Below is a small trained network, with its code and all its weights. Each question gives an input and a target symbol and asks what happens when units are switched off, that is, made to give their printed mean instead of their output.

import numpy as np


def w(rows, s, z=0):
    codes = np.array(rows[::2]) - 128.0
    scale = np.full(codes.shape[1], s)
    scale[-1] = z or s
    return codes * scale


def norm(h):
    return h / np.sqrt((h * h).mean(-1, keepdims=True) + 1e-5)


def f(y):
    return np.maximum(y, 0)


def softmax(a):
    e = np.exp(a - a.max(-1, keepdims=True))
    return e / e.sum(-1, keepdims=True)


def log_softmax(a):
    a = a - a.max(-1, keepdims=True)
    return a - np.log(np.exp(a).sum(-1, keepdims=True))


def net(x, mask):
    ids = ['αβγδεζηθλμξστφψω'.index(c) for c in x.split()]
    T = len(ids)
    res = E[ids] + P[:T]
    u = 0
    for l in range(3):
        q, k, v = (norm(res) @ M[l].T for M in (Q, K, V))
        z = softmax(np.where(np.tri(T) > 0, q @ k.T / 4**0.5, -1e9)) @ v
        res = res + np.where(mask[u], z, O[l][:, -1]) @ O[l][:, :-1]
        u += 1
        y = f(norm(res) @ A[l][:, :-1].T + A[l][:, -1])
        res = res + np.where(mask[u : u + 4], y, B[l][:, -1]) @ B[l][:, :-1]
        u += 4
    return log_softmax(norm(res)[-1] @ U[:, :-1].T + U[:, -1])


Q, K, V, O, A, B = {}, {}, {}, {}, {}, {}
E = w([
[141,180,124,148,169,103,133,139,67,149],'α',
[161,103,123,84,158,189,178,6,132,104],'β',
[104,144,123,179,134,149,143,155,141,154],'γ',
[102,166,141,90,117,133,121,160,68,171],'δ',
[71,123,86,120,150,123,155,178,110,182],'ε',
[121,83,76,155,169,125,86,159,97,83],'ζ',
[152,136,142,159,174,121,81,137,162,85],'η',
[128,125,139,105,177,93,70,158,131,149],'θ',
[41,136,64,107,116,119,103,109,102,125],'λ',
[112,102,86,137,126,91,155,130,106,100],'μ',
[171,170,53,124,106,98,101,139,136,176],'ξ',
[93,92,172,172,156,94,124,136,102,115],'σ',
[164,114,164,141,76,95,131,200,116,142],'τ',
[86,113,104,146,148,151,28,137,171,114],'φ',
[118,131,158,139,116,82,122,131,174,150],'ψ',
[85,139,170,120,96,116,133,136,83,83],'ω',
],0.022)
P = w([
[166,91,230,151,22,206,241,48,137,252],'0',
[4,120,65,2,120,29,114,157,134,122],'1',
[32,177,56,80,165,68,153,141,175,161],'2',
[42,153,27,108,150,93,132,124,201,109],'3',
[80,130,9,98,174,116,109,147,220,67],'4',
[82,170,4,147,174,146,120,118,241,71],'5',
],0.0039)
Q[0] = w([
[152,159,49,71,88,198,136,156,82,174],'0.h1',
[104,71,170,120,110,2,227,134,8,97],'0.h1',
[155,199,57,64,162,140,143,104,158,200],'0.h1',
[111,50,199,87,47,28,117,212,152,223],'0.h1',
],0.0041)
K[0] = w([
[145,172,74,50,62,204,165,151,98,131],'0.h1',
[65,163,138,134,114,100,172,182,63,111],'0.h1',
[144,179,94,102,168,115,170,84,145,255],'0.h1',
[99,166,103,174,82,92,52,205,137,165],'0.h1',
],0.0049)
V[0] = w([
[139,137,100,137,176,103,155,83,113,104],'0.h1',
[113,106,141,131,167,131,107,166,82,136],'0.h1',
[3,203,115,137,74,71,104,166,127,118],'0.h1',
[94,86,119,169,135,63,8,210,104,112],'0.h1',
],0.0058)
O[0] = w([
[138,135,130,117,121,114,153,118,97,105,128],'0.h1',
[138,91,132,222,122,152,136,116,182,140,139],'0.h1',
[159,176,114,198,167,128,112,61,180,114,254],'0.h1',
[116,244,133,122,166,127,196,110,126,210,183],'0.h1',
],0.011,0.006)
A[0] = w([
[156,223,60,2,91,163,111,135,162,100,46],'0.n1',
[69,232,157,127,174,32,96,228,75,86,96],'0.n2',
[68,148,39,209,23,174,154,165,109,65,1],'0.n3',
[120,176,152,165,168,82,214,129,182,133,166],'0.n4',
],0.0063,0.00098)
B[0] = w([
[123,131,248,184,201,108,154,66,77,111,169],'0.n1',
[154,181,2,163,48,175,134,161,123,18,214],'0.n2',
[202,116,96,84,125,5,84,185,106,201,174],'0.n3',
[98,71,17,52,136,114,57,71,143,114,254],'0.n4',
],0.0056,0.0077)
Q[1] = w([
[144,87,108,223,138,149,149,211,109,221],'1.h1',
[160,148,74,115,158,134,96,125,187,120],'1.h1',
[143,146,247,128,99,214,191,195,112,115],'1.h1',
[111,153,3,100,91,122,139,19,155,61],'1.h1',
],0.0082)
K[1] = w([
[142,134,122,156,139,45,17,184,159,129],'1.h1',
[84,34,179,114,124,186,140,130,65,169],'1.h1',
[147,232,50,198,195,126,164,93,251,128],'1.h1',
[193,2,235,58,157,187,171,54,85,102],'1.h1',
],0.0068)
V[1] = w([
[176,106,196,187,97,76,92,34,121,143],'1.h1',
[203,168,104,54,87,96,42,146,233,111],'1.h1',
[2,4,235,164,140,105,90,97,236,104],'1.h1',
[115,73,140,67,205,67,203,103,230,247],'1.h1',
],0.0075)
O[1] = w([
[36,162,161,209,63,130,142,138,20,84,254],'1.h1',
[44,200,132,2,129,100,144,132,200,42,91],'1.h1',
[88,123,132,172,18,153,132,122,163,85,241],'1.h1',
[100,145,84,140,152,201,201,68,91,70,199],'1.h1',
],0.0096,0.0046)
A[1] = w([
[23,148,96,106,116,108,83,154,84,229,26],'1.n1',
[195,110,214,154,111,194,144,90,100,163,97],'1.n2',
[68,32,108,42,181,254,158,64,111,26,251],'1.n3',
[205,88,116,83,160,86,97,231,135,147,58],'1.n4',
],0.0072,0.0013)
B[1] = w([
[183,90,147,125,186,155,97,109,116,86,220],'1.n1',
[156,153,51,92,164,144,102,124,180,88,151],'1.n2',
[221,100,251,71,23,120,108,126,77,121,254],'1.n3',
[154,247,134,159,110,87,143,165,172,158,151],'1.n4',
],0.011,0.006)
Q[2] = w([
[186,99,103,154,197,124,109,154,33,125],'2.h1',
[181,130,135,202,120,103,133,193,121,77],'2.h1',
[150,228,6,201,162,85,95,87,81,1],'2.h1',
[55,129,163,211,123,106,39,141,171,111],'2.h1',
],0.0092)
K[2] = w([
[140,93,152,62,89,183,151,194,57,45],'2.h1',
[152,38,98,3,132,207,153,49,145,19],'2.h1',
[143,7,224,115,10,153,94,107,99,214],'2.h1',
[99,91,115,117,87,108,80,134,206,87],'2.h1',
],0.0081)
V[2] = w([
[120,108,166,58,141,229,158,104,208,130],'2.h1',
[179,125,138,103,71,75,255,223,123,134],'2.h1',
[182,146,151,168,100,220,72,219,124,164],'2.h1',
[111,217,181,82,119,131,133,164,147,100],'2.h1',
],0.009)
O[2] = w([
[126,164,146,127,140,181,99,112,143,161,64],'2.h1',
[96,105,145,123,127,111,211,93,111,201,2],'2.h1',
[131,87,246,168,177,170,113,142,171,102,134],'2.h1',
[79,191,162,144,177,127,139,130,92,151,86],'2.h1',
],0.014,0.0057)
A[2] = w([
[146,226,113,64,212,153,120,70,60,178,46],'2.n1',
[179,46,164,138,114,174,184,113,187,8,25],'2.n2',
[73,72,191,210,83,128,106,97,148,63,3],'2.n3',
[143,72,127,139,39,247,147,2,124,128,145],'2.n4',
],0.0072,0.0029)
B[2] = w([
[101,38,149,156,76,222,108,212,74,193,178],'2.n1',
[170,114,122,9,154,111,189,212,132,65,203],'2.n2',
[67,153,120,102,186,176,184,205,97,154,216],'2.n3',
[201,126,140,57,99,92,134,130,94,118,253],'2.n4',
],0.011,0.0073)
U = w([
[179,92,78,234,55,198,194,165,107,101,46],'α',
[234,91,157,51,90,111,139,63,153,123,150],'β',
[119,174,138,50,155,62,129,178,177,194,148],'γ',
[158,153,116,110,97,233,130,123,66,214,97],'δ',
[186,71,42,145,191,197,147,112,147,192,127],'ε',
[57,108,166,227,88,72,105,202,95,122,89],'ζ',
[121,144,84,77,188,138,252,214,167,87,70],'η',
[99,143,142,151,127,222,36,107,162,161,162],'θ',
[66,100,103,88,193,93,90,155,3,154,70],'λ',
[120,70,68,140,125,24,212,83,139,148,135],'μ',
[204,142,195,221,133,34,87,94,76,170,149],'ξ',
[110,125,177,171,209,126,186,51,146,126,254],'σ',
[118,100,127,127,35,119,119,191,190,181,185],'τ',
[107,45,167,163,187,153,91,144,201,47,168],'φ',
[157,150,35,123,116,88,50,101,163,76,119],'ψ',
[54,188,143,93,60,129,180,85,147,87,119],'ω',
],0.0075,0.0046)

Each question gives the input, a string of symbols that net reads in full, and the target symbol t.
The units are the heads (4 rows each of Q, K, V and O) and the neurons (one row each of A and B). Each row of codes is followed by its name. A weight is (code - 128) times the scale printed after its matrix; where a second scale follows, it is the last column's (O, A, B and U).
mask holds one flag per unit, layer by layer, with each layer's heads first. A switched-off unit (its flag False) gives its mean, the last column of its rows in O or B, instead of its output. The means were averaged over made-up inputs and are rounded, as every weight is.
A unit's drop is (log p(t) with every unit on - log p(t) with that unit switched off) / (log p(t) with every unit on - log p(t) with every unit switched off).
The circuit of an input: a set's keep is (log p(t) with only the set's units on - log p(t) with every unit switched off) / (log p(t) with every unit on - log p(t) with every unit switched off). Starting from the 12 units with the biggest drops (on a tie, the unit counted first), units are removed one at a time, each time the one whose removal leaves the highest keep (on an exact tie, the one counted first), for as long as the keep stays at least 0.8.
units of the circuit, in order: the units of the circuit, biggest drop first
top k neurons: the k neurons with the biggest drops, biggest first
top k neurons in layer l: the k neurons of layer l with the biggest drops, biggest first
input ψ ζ α λ σ, target ω: units of the circuit, in order : (1.h1 0.h1)
input β θ λ λ, target λ: top 3 neurons : (1.n3 0.n3 0.n4)
input δ ω θ γ, target φ: units of the circuit, in order : (0.h1 2.h1)
input ψ ψ λ λ μ η, target ω: units of the circuit, in order : (1.h1 0.h1)
input β σ ψ ξ τ α, target α: top 4 neurons : (0.n2 1.n3 0.n4 2.n2)
input δ σ ψ σ ω, target φ: units of the circuit, in order : (0.h1 2.h1 1.n3)
input α ψ ψ θ ξ φ, target ξ: units of the circuit, in order : (1.h1 0.h1)
input β λ ψ δ, target δ: top 3 neurons : (1.n3 0.n2 2.n4)
input δ δ λ ω η, target φ: units of the circuit, in order : (2.h1 0.h1)
input β λ θ, target θ: top neuron in layer 1 : (1.n3)
input λ β λ λ λ γ, target γ: top 2 neurons in layer 1 : (1.n4 1.n3)
input θ δ ψ, target δ: units of the circuit, in order : (1.h1 0.h1 2.h1 2.n1)
input θ τ γ ψ, target δ: units of the circuit, in order : (1.h1 2.h1 0.h1 2.n1)
input τ δ ψ δ, target σ: units of the circuit, in order : (2.h1 0.h1)
input φ μ λ, target θ: top neuron : (2.n1)
input θ σ λ β φ σ, target σ: units of the circuit, in order : (0.h1 1.n3 2.h1)
input β γ μ λ λ ω, target ω: top 2 neurons : (1.n3 1.n1)
input τ ψ β γ ξ ζ, target ζ: top 4 neurons : (1.n3 0.n3 1.n4 0.n4)
input γ λ σ, target η: top 2 neurons in layer 2 : (2.n3 2.n2)
input δ δ θ, target φ: top 2 neurons in layer 0 : (0.n2 0.n4)
input ω ψ λ θ, target ζ: top 2 neurons : (0.n2 0.n4)
input γ λ λ ψ, target η: top neuron : (0.n4)
input δ λ λ, target φ: top 2 neurons in layer 0 : (0.n2 0.n4)
input μ β ψ λ ψ, target ψ: top 2 neurons in layer 0 : (0.n4 0.n3)
input τ ω δ δ η ω, target σ: top 2 neurons in layer 0 : (0.n4 0.n3)
input δ λ λ λ, target φ: top 2 neurons in layer 0 : (0.n2 0.n4)
input η λ β σ θ ψ, target ψ: top 2 neurons : (0.n4 1.n3)
